(in the rows, 128 means zero)
Each row of numbers belongs to one of the objects below and depends on some of the facts about them. Some rows are named. Which object is each other row?

There are 3 kinds of fact about the objects: ω, σ, Ξ.
brezar | ω 50 | Ξ 301
grigrem | ω 132 | Ξ 301
reklis | ω 132 | Ξ 127
tonun | ω 132 | Ξ 127
mafe | ω 132 | Ξ 583
flabrem | ω 149 | σ sedrir brida dotik klafer fleska goluk klibribak nukli | Ξ 360
goflak | ω 132 | Ξ 360
ladim | ω 149 | Ξ 583
tidru | ω 149 | σ skilos kifam drivil | Ξ 301
supim | ω 132 | Ξ 835
plitim | ω 132 | σ skilos brezar keze trore | Ξ 329
nelas | ω 132 | Ξ 127
mapi | ω 50 | Ξ 835
labu | ω 50 | σ skabakli ritru kifam fleska | Ξ 583
klafer | ω 132 | Ξ 835
zatra | ω 50 | Ξ 360
difoska | ω 149 | Ξ 127
stadram | ω 149 | Ξ 176
skalal | ω 132 | Ξ 301
tronetrok | ω 50 | Ξ 127
skopen | ω 132 | Ξ 360
linul | ω 132 | Ξ 835
feri | ω 132 | σ grezum rolem nastas gepligil listi pugus gezur | Ξ 583
dratra | ω 132 | σ podugak trakor grezum vodrek skalal brebam putren keze nezar floflupem | Ξ 301
listi | ω 50 | Ξ 583
rupas | ω 149 | σ flezotra goflak trebo mapi | Ξ 329
briklen | ω 132 | Ξ 301
keze | ω 132 | Ξ 127
plokudres | ω 132 | Ξ 329
reskegra | ω 132 | σ nastas plabo staskol minas lefas vebam | Ξ 583
flista | ω 132 | Ξ 583
brida | ω 50 | Ξ 835
klutivem | ω 132 | Ξ 176
staskol | ω 50 | Ξ 835
gezur | ω 50 | Ξ 583
skulu | ω 149 | σ skilos gabritu sotak tiskon | Ξ 176
dotik | ω 132 | Ξ 301
drudin | ω 149 | σ grifla puguk graflu klafer nukli | Ξ 835
kestek | ω 132 | Ξ 835
lefas | ω 149 | Ξ 835
trebis | ω 132 | Ξ 360
skilos | ω 50 | Ξ 583
skodok | ω 50 | Ξ 127
podugak | ω 132 | Ξ 127
klala | ω 132 | Ξ 301
bipluk | ω 50 | Ξ 176
putren | ω 132 | Ξ 360
fleska | ω 132 | Ξ 127
sotak | ω 132 | Ξ 329
floflupem | ω 132 | Ξ 583
lovar | ω 132 | σ klutivem vinu brekas grigrem | Ξ 583
drozemal | ω 132 | Ξ 176
flidre | ω 132 | σ flezotra somon keze bidor goluk vebam trastul gezur | Ξ 127
mepe | ω 132 | σ bripur goflak grigrem klafer kigrus vebam nukli gezur | Ξ 329
grifla | ω 149 | Ξ 176
kleplalos | ω 132 | Ξ 835
daplo | ω 132 | Ξ 835
modru | ω 132 | Ξ 301
tiskon | ω 149 | Ξ 176
bika | ω 149 | σ reklis dotrepam briklen lomuskin drivil | Ξ 360
plistukan | ω 50 | σ reklis paklin sotak steniflos | Ξ 360
drivil | ω 149 | Ξ 301
rasogas | ω 132 | σ reklis grigrem botol | Ξ 329
bruben | ω 132 | σ gudus linul tretu skabakli vikleno kleplalos grobron | Ξ 301
somon | ω 132 | Ξ 835
botol | ω 132 | Ξ 835
rabi | ω 50 | Ξ 127
skeki | ω 132 | σ sedrir skopen panil bripur flista vinu brida braskikli putren trebo vebam | Ξ 583
lomuskin | ω 132 | Ξ 127
gepligil | ω 132 | Ξ 127
trore | ω 132 | Ξ 360
sazik | ω 149 | σ panil bripur tretu drozemal goluk difoska baskal dremer | Ξ 176
skota | ω 132 | Ξ 301
stezos | ω 50 | Ξ 176
gabritu | ω 132 | Ξ 176
rireklir | ω 132 | σ linul vinu ritru tiskon difoska | Ξ 360
steniflos | ω 132 | Ξ 127
gudus | ω 149 | Ξ 301
drastis | ω 132 | Ξ 176
retre | ω 149 | Ξ 360
vikleno | ω 132 | Ξ 176
vodrek | ω 132 | Ξ 583
traga | ω 50 | σ klutivem goflak skota mapi skoder | Ξ 583
lasterin | ω 132 | Ξ 301
barur | ω 132 | σ ladim nezar | Ξ 176
rolus | ω 132 | σ supim draripa | Ξ 301
nukli | ω 50 | Ξ 176
dremer | ω 132 | Ξ 176
dimuk | ω 132 | σ nuta zatra plokudres kigrus | Ξ 127
bidor | ω 50 | Ξ 329
grezum | ω 50 | Ξ 176
fuvuk | ω 132 | σ plabo skoder | Ξ 329
tretu | ω 132 | Ξ 127
nezar | ω 50 | Ξ 583
rolem | ω 132 | Ξ 360
posar | ω 132 | σ plabo puguk trebis skoder | Ξ 176
goluk | ω 50 | Ξ 301
klufloskil | ω 132 | σ listi puguk drore ploflum steniflos | Ξ 176
dotil | ω 132 | σ flista daplo tonun | Ξ 329
vinu | ω 132 | Ξ 127
bragril | ω 132 | Ξ 583
brekas | ω 149 | Ξ 176
nagos | ω 132 | Ξ 360
setrugro | ω 50 | σ nagos plabo | Ξ 360
baskal | ω 132 | Ξ 127
bripur | ω 132 | Ξ 583
dradra | ω 132 | σ rabi skalal drozemal draripa putren | Ξ 835
zamik | ω 149 | σ dufloflom brezar pleroflem kepus | Ξ 127
klibribak | ω 50 | Ξ 127
minas | ω 132 | Ξ 329
librus | ω 132 | σ reklis mubur grifla putren skota staskol | Ξ 301
skidrek | ω 132 | σ staplek skodok vodrek nuta goflak tronetrok lomuskin difoska | Ξ 583
brebam | ω 132 | Ξ 301
flestuk | ω 149 | σ modru paklin retre mafe | Ξ 127
plabo | ω 132 | Ξ 176
panil | ω 50 | Ξ 301
graflu | ω 132 | Ξ 583
paklin | ω 50 | Ξ 301
puguk | ω 132 | Ξ 127
mubur | ω 132 | Ξ 583
flezotra | ω 50 | Ξ 329
ploflum | ω 132 | Ξ 360
grobron | ω 132 | Ξ 583
vogrik | ω 50 | σ vinu flezotra trebis mafe | Ξ 835
kifam | ω 50 | Ξ 127
trakor | ω 50 | Ξ 301
skoder | ω 50 | Ξ 176
sedrir | ω 50 | Ξ 835
trastul | ω 50 | Ξ 176
drore | ω 50 | Ξ 360
staplek | ω 132 | Ξ 360
briflem | ω 149 | σ rabi brida drore | Ξ 127
flisku | ω 132 | σ sedrir tretu gokli bragril klala vebam difoska | Ξ 301
vebam | ω 132 | Ξ 329
kepus | ω 132 | Ξ 176
klova | ω 132 | σ modru brezar lasterin stadram skabakli tronetrok drastis | Ξ 360
trebo | ω 149 | Ξ 835
buklufek | ω 50 | σ trotrom podugak lidam | Ξ 360
ritru | ω 132 | Ξ 176
gepla | ω 132 | σ bipluk mubur klutivem brekas stadram klala sotak kestek | Ξ 301
zibreplim | ω 50 | σ panil graflu klafer baskal | Ξ 583
pugus | ω 149 | Ξ 583
lidam | ω 132 | Ξ 176
kigrus | ω 149 | Ξ 127
trotrom | ω 132 | Ξ 301
draripa | ω 132 | Ξ 301
pleroflem | ω 50 | Ξ 583
sisor | ω 50 | σ dotrepam stezos nelas fleska | Ξ 583
skabakli | ω 50 | Ξ 583
nuta | ω 50 | Ξ 176
braskikli | ω 132 | Ξ 301
dotrepam | ω 149 | Ξ 360
gokli | ω 50 | Ξ 835
nastas | ω 132 | Ξ 301
dufloflom | ω 50 | Ξ 127

Some rows with their names:
zamik: [149  88 123 154 169 135  89  92  96 141 138  81 170 162 202 121 149 157
 165 121 123 116 105 160 114 137 135 110 101 129 121  71 126 130 180 108
 100 175 114]
skodok: [111 103  68 118 122 105 116  83  88 136  98 108 169 157 163 141 117 152
 153 123 127 137  88 143 120 116 152 142 144 110  80 107 134 132 174  79
 133 172 104]
flista: [142 148 100 128 121 131  69 114 140 131 137  91 130 130 195 100 125 176
 148 121  75 129  88 179  94  93 163 156 115 130  69 103 148 120 170 105
 126 174 136]
dremer: [118 146 109 137 137 112  77 138 144 139  94  83 150 156 167  99 138 185
 138 140  91 125 121 182  80  91 186 139 120 105  69  90 172 114 126 114
 131 201 145]
zatra: [113 106  70 116 128  97 118  85  89 117 101 101 175 159 166 140 130 154
 152 152 127 126  85 144 121 108 166 141 130  84  76 121 138 130 171  77
 138 171 103]
lidam: [121 146 107 136 135 114  78 137 145 138  93  84 153 158 167 100 141 184
 138 139  87 127 123 181  77  91 183 137 119 108  68  89 176 114 127 108
 134 202 144]
staskol: [111 110  72 115 131  96 119  81  87 118  99 105 174 162 157 151 111 140
 135 142 126 137  91 143 116 127 154 126 125  79  87 115 139 132 170  74
 133 170 102]
pugus: [140  88 121 152 159 129 113 105 105 140 139  90 171 123 206 104 149 150
 165 118 113 126 101 164 120 112 143 153  99 128 120  72 126 124 180  97
 101 176 103]
gabritu: [122 145 110 138 140 115  77 138 147 139  94  86 153 158 168  99 143 182
 138 144  86 126 120 181  76  91 181 136 117 114  67  92 177 116 127 107
 133 200 144]
setrugro: [112  95  68 118 121 116 115  88  87 109 102  93 177 162 187 142 112 181
 143 152 125 110  87 144 119 145 139 111 135  78  86 127 123 119 151  74
 155 172 105]
labu: [128  99  68 132 149 102 113  85  87 110 122  92 174 163 196 105 135 179
 161 138 128  99  86 142 122 110 135 130 154 128  72 122 130 130 179  86
 154 171 103]
dotrepam: [146  90 124 141 168 118 114 103 111 136 137  84 175 152 194 129 150 143
 163 142 120 124 103 164 116 114 150 131  99 112 120  71 128 108 179  82
 101 186 105]
nelas: [134 146 110 123 127 139  64 104 137 140 131  93 129 156 174 119 110 170
 131 123  85 139  92 189  79  99 159 152 111 129  69  95 160 128 157 100
 116 174 148]
brebam: [137 146 108 139 137 101  69 122 144 131 118 105 141 155 170 106 127 152
 122 140  89 138  95 192  77  94 163 154 105 117  72  93 159 101 139  98
 141 180 141]
ploflum: [143 148 111 118 136 126  80 111 142 126 134  88 139 153 176 122 122 169
 132 144  77 130  89 184  82  95 176 150 102 119  68 113 166 103 152  84
 120 181 136]
drozemal: [120 145 106 137 142 110  78 138 145 137  96  80 152 157 168  98 141 185
 135 138  92 122 122 185  83  90 184 138 123 108  69  88 174 111 127 113
 130 204 145]
mubur: [141 147 102 129 116 132  74 117 143 131 134  95 130 131 189 108 129 172
 145 122  72 129  85 178  88  92 157 154 115 131  72 105 153 122 171  94
 130 176 139]
plokudres: [138 146 114 115 146 112  95 117 142 136 135  88 141 160 168 127 122 169
 129 164  84 134  81 188  78  99 186 149 100 114  65 120 168  95 142 100
 120 187 151]

Name these rows:
No name comes twice in this set of rows, the named rows included.
[160  88 123 164 170 101  96 112 114 132 134  90 178 167 197 105 151 139
 158 146 124 106 114 165 114 123 134 102  99 127 122  72 126 102 177  96
 107 183 110]  tidru
[144 147  91 138 133 115  63 100 136 102 140  73 124 134 197 105 128 185
 156 116  85 105  82 165 110  95 157 154 140 129  86 109 135 116 174 125
 134 177 160]  skeki
[133 146  92 148 129 103  77 126 145 102 119  82 139 160 158 144 134 147
 115 125  75 117  93 192  77  91 142 134 119 132 107 109 156  96 152  84
 154 206 160]  librus
[138  90 118 150 168 134  96  90  95 135 141  73 169 159 195 136 143 154
 161 114 122 109 109 181 120 129 138 110 101 128 121  69 123 128 180 106
 101 183 117]  briflem
[136 147  88 128 122 132  74 114 138 125 137  83 131 129 192 104 118 176
 134 117  75 123  94 194 104  91 166 156 118 131  71  98 148 122 170 102
 122 175 136]  graflu
[116  93  69 122 128  98 119  89  88  94 101  88 176 166 154 151 141 146
 141 144 126 105  83 142 120  94 136 106 142 128 104 128 154 129 180  74
 154 171 108]  plistukan
[152 147 108 149 160  98  60 115 143 120 129  90 143 163 186  98 133 172
 131 150 103 117  91 176  80 102 141 140 115 122  73 106 150  94 138 116
 152 179 156]  bruben
[111 107  69 116 133  99 118  85  88 110 107  97 176 159 162 143 123 154
 144 146 127 121  89 144 120 103 161 136 130  88  78 120 141 130 173  75
 138 171 102]  drore
[117 144 118 142 123 110  82 136 145 138  88  85 143 153 164 110 147 183
 150 141  85 134 109 156  69  91 186 141 121 114  77  96 170 112 127 107
 140 207 155]  klutivem
[146 147 116 115 144 114 100 120 143 137 132  91 143 164 161 135 131 161
 128 166  80 130  78 184  69  93 184 139  99 126  67 124 175 100 147  89
 124 190 153]  sotak
[137 147 105 128 131 133  60  99 134 131 134  80 126 158 180 129 116 178
 140 121  86 123  87 176  79 105 151 143 125 130  78 106 150 128 160 112
 126 175 159]  dimuk
[136 147 113 113 149 106  89 112 142 133 137  81 133 159 171 126 122 177
 135 160  91 129  79 185  84 104 188 148 101 100  71 119 158  92 139 112
 118 191 155]  vebam

Now the same objects, written a new way:
Some objects and their rows:
sedrir: [ 69 184 119 129 153 140 127 109 128 131 181 150 115 146 139 101 116 181
 120 157 115 107 103 151 114 138 136 176 167 144]
drivil: [122 182 157 140 104 110 151 138  66 143 171 141 139 107 149 172 149 112
 117 125 150 132 126 114 126 139 105  84 128 140]
brebam: [143 102 104 126 112 119 136 123 112 143 129 134 144 135 146 120 109 109
 114 113 136 124 113 132 138 123 106 130  92 120]
fleska: [143 101 124 109 120 106 132 132 142 120 106 124 124 147 126 105 122 130
 149 124 128 132 127 141 135 132 120 103 105 112]
minas: [151 105 113 118 111 122 125 132 126 123  93 112 133 131 125 124 134 123
 133 116 139 142 128 129 149 131 102 138  77 104]
rabi: [100 185 154 102 124 150 121 115 139 103 135 113 109 135 127  99 145 136
 140 151 113 122 133 130 124 131 143 183 147 122]
tonun: [143  96 125 116 111 113 124 135 132 119 102 127 126 144 121  99 131 129
 146 121 130 138 121 139 137 134 125 114 107 114]
baskal: [134  97 120 116 116 117 121 132 138 121 109 116 126 146 120  93 132 128
 147 121 125 135 127 146 147 135 123 102 105 110]
feri: [136  72 125 118 141 119 113 134 163 128 102 111 137 120 122 126 116 109
 150 129 117 131 145 122 114 117 132  90 152 115]
skodok: [109 183 152 106 126 150 114 121 136  90 135 125 109 134 124  97 147 134
 139 158 120 122 130 130 126 134 145 194 149 130]
vodrek: [151  80 128 115 103 109 105 135 134 123 112 131 130 141 128 104 130 111
 155 128 122 123 131 136 128 136 124 117 124 120]
keze: [149  97 123 110 117 106 132 136 139 113 102 132 123 147 122 107 125 129
 148 124 133 134 124 137 133 131 123 107 107 116]
nastas: [136 101 102 126 112 121 131 119 117 146 124 135 145 131 148 126 111 110
 113 116 135 127 113 134 139 121 106 127  90 121]
dotil: [152  96 110 125 158 130 142 137 155 109  93  97 137 112 117 143 121 121
 126 119 136 144 139 114 136 114 109 113 111 102]
somon: [111  95  95 138 133 104 139 123 118 163 144 165 131 157 140 107  97 176
 126 124 130 129  90 153 119 134 119 110 125 134]
dradra: [ 99  86  97 138 176 113 164 118 149 176 145 129 137 139 138 123  76 177
 122 120 121 133 108 136 100 107 121  72 156 123]
reskegra: [115  70 121 116 141 122  84 125 169 126  78 127 140 109 122 153 116 108
 146 137 113 146 143 122 113 115 138  91 141 121]
nukli: [ 98 196 131 135 127 178 132 100 132 136 150 108 114 132 123 121 136 124
 102 123 113 106 143 132 147 125 147 190 115 139]

Which object is each row?
No name comes twice in this set of rows, the named rows included.
[115 195 136 110 135 140 140 108 128 109 158 138 124 123 150 134 121 114
 109 152 129 102 124 120 114 121 117 203 130 136]  brezar
[123 173 157  99 175 125 129 121 183  75 134 122 112 118 121 144 120 113
 144 171 112  99 157 111  87 117 138 159 189 132]  labu
[164 110 106 139 119 121 151 124 132 142 111 142 125 146 121 141 111 118
 110 102 138 117 130 134 145 125 124 129  73 137]  ritru
[161  81 106 147 154 138 148 139 126 134 126 123 151 102 136 132 101 113
 102 117 143 140 112 105 114  98 124 133 147 123]  gepla
[ 91 164 157 150 160 127 122 144 132 132 161  88 132 106 111 173 160 132
 139 131 118 129 169 125 142 142 125  11 168 128]  flabrem
[ 67 181 127 127 140 143 129 106 118 148 173 153 114 141 145 104 114 182
 118 153 117 119  98 141 100 132 142 190 169 144]  staskol
[120  94 123 110 103 120 114 125 136 141  90 118 129 137 129 107 129 129
 149 119 123 148 126 139 138 128 129 105 101 110]  puguk
[105 189 132 117 126 153 129 107 117 116 160 126 127 122 149 122 129 115
 105 148 124 107 122 124 126 122 124 207 132 132]  trakor
[173 109 119 109 167 104 172 136 169 105  89 112 130 117 121 165 103 119
 134 123 144 135 142 105 110 106  99 110 109 104]  plitim
[145  97 120 117 123 111 121 138 141 105 107 129 126 146 118 102 129 129
 146 126 130 132 126 144 144 137 121 105 103 114]  tretu
[120 196 140 110 129 156 118 120 129  89 128 105 115 120 125 121 153 128
 124 149 127 121 138 120 139 134 121 213 119 116]  bidor
[138 178 155 167 104 133 146 145  69 142 158 142 125 112 120 174 167 125
 107 107 148 135 136 116 147 146 136  93 117 158]  brekas

